Here is a tiny trained network, its code and every weight. The questions are about switching its units off for an input and a target symbol, where a switched-off unit gives its printed mean instead of its output.

import numpy as np


def w(rows, s, z=0):
    codes = np.array(rows[::2]) - 128.0
    scale = np.full(codes.shape[1], s)
    scale[-1] = z or s
    return codes * scale


def norm(h):
    return h / np.sqrt((h * h).mean(-1, keepdims=True) + 1e-5)


def f(y):
    return y / 2 * (1 + np.tanh(0.7978845608 * (y + 0.044715 * y**3)))


def softmax(a):
    e = np.exp(a - a.max(-1, keepdims=True))
    return e / e.sum(-1, keepdims=True)


def log_softmax(a):
    a = a - a.max(-1, keepdims=True)
    return a - np.log(np.exp(a).sum(-1, keepdims=True))


def net(x, mask):
    ids = ['αβγεζτψ'.index(c) for c in x.split()]
    T = len(ids)
    res = E[ids] + P[:T]
    u = 0
    for l in range(3):
        r = norm(res)
        for j in range(3):
            rows = slice(2 * j, 2 * j + 2)
            q, k, v = (r @ M[l][rows].T for M in (Q, K, V))
            z = softmax(np.where(np.tri(T) > 0, q @ k.T / 2**0.5, -1e9)) @ v
            o = O[l][rows]
            res = res + np.where(mask[u + j], z, o[:, -1]) @ o[:, :-1]
        u += 3
        y = f(norm(res) @ A[l][:, :-1].T + A[l][:, -1])
        res = res + np.where(mask[u : u + 4], y, B[l][:, -1]) @ B[l][:, :-1]
        u += 4
    return log_softmax(norm(res)[-1] @ U[:, :-1].T + U[:, -1])


Q, K, V, O, A, B = {}, {}, {}, {}, {}, {}
E = w([
[144,144,162],'α',
[150,111,163],'β',
[143,145,165],'γ',
[118,79,164],'ε',
[42,116,94],'ζ',
[115,96,79],'τ',
[101,254,131],'ψ',
],0.014)
P = w([
[135,83,156],'0',
[149,130,86],'1',
[145,122,86],'2',
[47,2,59],'3',
[212,140,90],'4',
[183,139,104],'5',
[30,56,135],'6',
],0.0059)
Q[0] = w([
[218,116,143],'L0H0',
[141,21,133],'L0H0',
[121,254,106],'L0H1',
[144,131,159],'L0H1',
[180,144,248],'L0H2',
[124,127,154],'L0H2',
],0.024)
K[0] = w([
[197,125,143],'L0H0',
[139,4,123],'L0H0',
[122,71,225],'L0H1',
[109,141,157],'L0H1',
[175,39,205],'L0H2',
[121,117,145],'L0H2',
],0.027)
V[0] = w([
[101,6,70],'L0H0',
[13,158,60],'L0H0',
[48,205,148],'L0H1',
[57,117,227],'L0H1',
[185,60,243],'L0H2',
[112,172,119],'L0H2',
],0.014)
O[0] = w([
[57,35,181,244],'L0H0',
[39,209,179,66],'L0H0',
[185,101,214,110],'L0H1',
[131,226,213,168],'L0H1',
[151,116,246,254],'L0H2',
[103,181,114,81],'L0H2',
],0.012,0.011)
A[0] = w([
[87,26,189,255],'L0N0',
[76,224,108,166],'L0N1',
[249,125,114,78],'L0N2',
[190,204,108,134],'L0N3',
],0.02,0.0037)
B[0] = w([
[152,197,249,253],'L0N0',
[142,182,226,153],'L0N1',
[201,31,78,154],'L0N2',
[186,162,39,139],'L0N3',
],0.019,0.023)
Q[1] = w([
[143,121,120],'L1H0',
[234,91,82],'L1H0',
[157,19,116],'L1H1',
[145,218,215],'L1H1',
[118,145,219],'L1H2',
[161,100,252],'L1H2',
],0.024)
K[1] = w([
[118,115,122],'L1H0',
[60,96,234],'L1H0',
[101,12,67],'L1H1',
[217,100,252],'L1H1',
[52,92,198],'L1H2',
[31,22,199],'L1H2',
],0.022)
V[1] = w([
[105,99,205],'L1H0',
[184,114,140],'L1H0',
[126,218,136],'L1H1',
[191,65,126],'L1H1',
[5,143,97],'L1H2',
[167,161,120],'L1H2',
],0.016)
O[1] = w([
[136,119,225,253],'L1H0',
[80,174,152,228],'L1H0',
[142,109,33,122],'L1H1',
[80,190,182,236],'L1H1',
[179,135,246,6],'L1H2',
[118,86,98,125],'L1H2',
],0.012,0.0061)
A[1] = w([
[143,65,1,95],'L1N0',
[231,91,32,3],'L1N1',
[178,92,100,7],'L1N2',
[169,135,74,97],'L1N3',
],0.022,0.0015)
B[1] = w([
[69,45,110,204],'L1N0',
[82,133,2,252],'L1N1',
[146,122,83,167],'L1N2',
[135,160,73,170],'L1N3',
],0.026,0.0033)
Q[2] = w([
[58,109,165],'L2H0',
[168,185,128],'L2H0',
[140,219,125],'L2H1',
[3,126,149],'L2H1',
[57,130,87],'L2H2',
[119,174,160],'L2H2',
],0.03)
K[2] = w([
[47,209,130],'L2H0',
[151,143,176],'L2H0',
[167,129,107],'L2H1',
[68,22,56],'L2H1',
[5,103,89],'L2H2',
[158,185,158],'L2H2',
],0.024)
V[2] = w([
[185,94,99],'L2H0',
[6,165,71],'L2H0',
[74,208,159],'L2H1',
[34,68,155],'L2H1',
[86,5,156],'L2H2',
[9,143,169],'L2H2',
],0.026)
O[2] = w([
[190,113,183,12],'L2H0',
[48,221,131,61],'L2H0',
[81,200,149,193],'L2H1',
[60,102,78,143],'L2H1',
[76,2,125,145],'L2H2',
[42,143,153,175],'L2H2',
],0.023,0.011)
A[2] = w([
[168,254,74,23],'L2N0',
[38,134,120,110],'L2N1',
[118,237,151,251],'L2N2',
[124,142,116,56],'L2N3',
],0.024,0.0027)
B[2] = w([
[206,136,255,180],'L2N0',
[129,111,75,199],'L2N1',
[203,183,34,251],'L2N2',
[120,119,149,121],'L2N3',
],0.027,0.011)
U = w([
[137,122,67,217],'α',
[223,68,137,90],'β',
[130,123,80,221],'γ',
[91,140,252,177],'ε',
[54,238,118,131],'ζ',
[4,86,120,3],'τ',
[239,232,128,37],'ψ',
],0.014,0.0022)

Each question gives the input, a string of symbols that net reads in full, and the target symbol t.
The units are the heads (2 rows each of Q, K, V and O) and the neurons (one row each of A and B). Each row of codes is followed by its name. A weight is (code - 128) times the scale printed after its matrix; where a second scale follows, it is the last column's (O, A, B and U).
mask holds one flag per unit, layer by layer, with each layer's heads first. A switched-off unit (its flag False) gives its mean, the last column of its rows in O or B, instead of its output. The means were averaged over made-up inputs and are rounded, as every weight is.
A unit's drop is (log p(t) with every unit on - log p(t) with that unit switched off) / (log p(t) with every unit on - log p(t) with every unit switched off).
The circuit of an input: a set's keep is (log p(t) with only the set's units on - log p(t) with every unit switched off) / (log p(t) with every unit on - log p(t) with every unit switched off). Starting from the 12 units with the biggest drops (on a tie, the unit counted first), units are removed one at a time, each time the one whose removal leaves the highest keep (on an exact tie, the one counted first), for as long as the keep stays at least 0.8.
units of the circuit, in order: the units of the circuit, biggest drop first
most important unit: the unit with the biggest drop
k most important neurons: the k neurons with the biggest drops, biggest first
k most important neurons of layer l: the k neurons of layer l with the biggest drops, biggest first
drop when u is switched off: that unit's drop, to one decimal
input ζ ε ζ γ, target ζ: most important unit => L0H0
input ε β ε β γ ψ ζ, target ψ: units of the circuit, in order => [L2H2, L2N2]
input ψ β ε ε ζ ε, target ζ: units of the circuit, in order => [L2H0, L0H2, L2N0]
input ε ζ ζ ε γ, target γ: units of the circuit, in order => [L0H0, L0N0, L1N1]
input ε α α ε ζ ε α, target ζ: units of the circuit, in order => [L0H0, L2H0, L2N2]
input γ ε ψ ε, target ψ: units of the circuit, in order => [L2H2, L0H0]
input ζ ε ε ε ζ ε β, target ζ: 2 most important neurons => [L0N0, L2N2]
input β ε α, target γ: 3 most important neurons => [L0N0, L1N1, L1N0]
input ε α ε β α, target α: 3 most important neurons => [L0N0, L1N0, L1N1]
input ψ β β ε ε ζ, target ζ: 2 most important neurons => [L0N0, L0N1]
input ε ψ ε β, target ψ: 2 most important neurons of layer 0 => [L0N3, L0N1]
input ζ ψ ε ε ε ζ ε, target ζ: 2 most important neurons => [L0N0, L0N3]
input β ε ε ε τ ψ γ, target ψ: 4 most important neurons => [L0N1, L0N3, L2N2, L0N0]
input γ ζ ε α, target ζ: most important unit => L0H0
input ε τ ε ε β ε, target β: 2 most important neurons of layer 1 => [L1N0, L1N1]
input ε ζ ψ τ ε β, target β: 3 most important neurons of layer 0 => [L0N2, L0N0, L0N1]
input ε ψ γ ε, target ψ: 2 most important neurons => [L0N1, L2N2]
input ε ε ψ β ζ ζ β, target ζ: drop when L2H2 is switched off => -0.1
input ε γ ψ ε β ψ τ, target ψ: drop when L2N2 is switched off => 0.2
input ε β ψ β, target ψ: drop when L2H1 is switched off => 0.0
